Below is a small trained network, with its code and all its weights. Each question gives an input and a class and asks what happens when units are switched off, that is, made to give their printed mean instead of their output.

import numpy as np


def w(rows, s, z=0):
    codes = np.array(rows[::2]) - 128.0
    scale = np.full(codes.shape[1], s)
    scale[-1] = z or s
    return codes * scale


def f(y):
    return np.maximum(y, 0)


def log_softmax(a):
    a = a - a.max(-1, keepdims=True)
    return a - np.log(np.exp(a).sum(-1, keepdims=True))


def net(x, mask):
    res = np.array(x, float).reshape(1, 6) / 4 @ E
    y = f(res @ A[0][:, :-1].T + A[0][:, -1])
    res = res + np.where(mask, y, B[0][:, -1]) @ B[0][:, :-1]
    return log_softmax(res[-1] @ U[:, :-1].T + U[:, -1])


A, B = {}, {}
E = w([
[121,127,130,132],'x0',
[111,123,129,135],'x1',
[84,207,177,115],'x2',
[147,54,197,43],'x3',
[136,126,126,124],'x4',
[2,138,53,93],'x5',
],0.0097)
A[0] = w([
[132,107,55,72,85],'n1',
[134,20,108,182,114],'n2',
[150,140,207,163,53],'n3',
[215,210,113,155,100],'n4',
[182,198,63,135,27],'n5',
[244,79,139,161,64],'n6',
[141,65,176,4,2],'n7',
],0.011,0.005)
B[0] = w([
[55,159,145,71,185],'n1',
[218,221,179,103,205],'n2',
[98,121,191,108,194],'n3',
[88,71,146,123,215],'n4',
[161,70,106,151,182],'n5',
[60,106,154,97,253],'n6',
[118,104,86,247,248],'n7',
],0.013,0.0065)
U = w([
[152,89,78,252,68],'0',
[89,140,151,93,87],'1',
[146,131,124,137,254],'2',
[137,171,147,122,172],'3',
[126,115,124,132,83],'4',
],0.015,0.0047)

Each question gives the input, the list of numbers given to net, and the class t.
The units are the neurons (one row each of A and B). Each row of codes is followed by its name. A weight is (code - 128) times the scale printed after its matrix; where a second scale follows, it is the last column's (A, B and U).
mask holds one flag per neuron, in row order. A switched-off neuron (its flag False) gives its mean, the last column of its row in B, instead of its output. The means were averaged over made-up inputs and are rounded, as every weight is.
A unit's drop is (log p(t) with every unit on - log p(t) with that unit switched off) / (log p(t) with every unit on - log p(t) with every unit switched off).
The circuit of an input: a set's keep is (log p(t) with only the set's units on - log p(t) with every unit switched off) / (log p(t) with every unit on - log p(t) with every unit switched off). Starting from all 7 units, units are removed one at a time, each time the one whose removal leaves the highest keep (on an exact tie, the one counted first), for as long as the keep stays at least 0.8.
circuit, biggest first: the units of the circuit, biggest drop first
top k neurons: the k neurons with the biggest drops, biggest first
drop when u is switched off: that unit's drop, to one decimal
input [-7,-2,0,-3,4,-8], class 1: circuit, biggest first => n6, n4
input [2,6,-5,7,1,6], class 0: top 3 neurons => n7, n6, n3
input [-3,7,2,-6,7,-6], class 4: top 2 neurons => n7, n4
input [7,0,3,-1,0,-8], class 1: top neuron => n6
input [2,-4,0,4,0,-3], class 0: top 3 neurons => n7, n1, n2
input [8,8,-4,-5,0,-4], class 2: top 3 neurons => n7, n2, n6
input [1,3,-8,-6,2,3], class 3: circuit, biggest first => n2, n7
input [0,-5,-8,-4,-6,8], class 1: top 2 neurons => n1, n7
input [-4,-1,-6,4,6,-4], class 3: top 4 neurons => n2, n6, n5, n4
input [3,8,-7,4,1,5], class 3: top 2 neurons => n2, n1
input [7,1,7,-8,-3,5], class 0: top 2 neurons => n5, n6
input [-3,8,-6,-4,-4,7], class 1: top 2 neurons => n1, n7
input [-2,-3,-4,-5,5,-6], class 1: top 2 neurons => n6, n7
input [4,8,-8,-1,-4,-3], class 3: circuit, biggest first => n2
input [4,4,3,-3,-2,-6], class 1: drop when n2 is switched off => 0.1
input [-1,8,-5,0,-6,-8], class 1: drop when n6 is switched off => 0.5
input [1,4,-3,1,4,-6], class 1: drop when n6 is switched off => 0.6
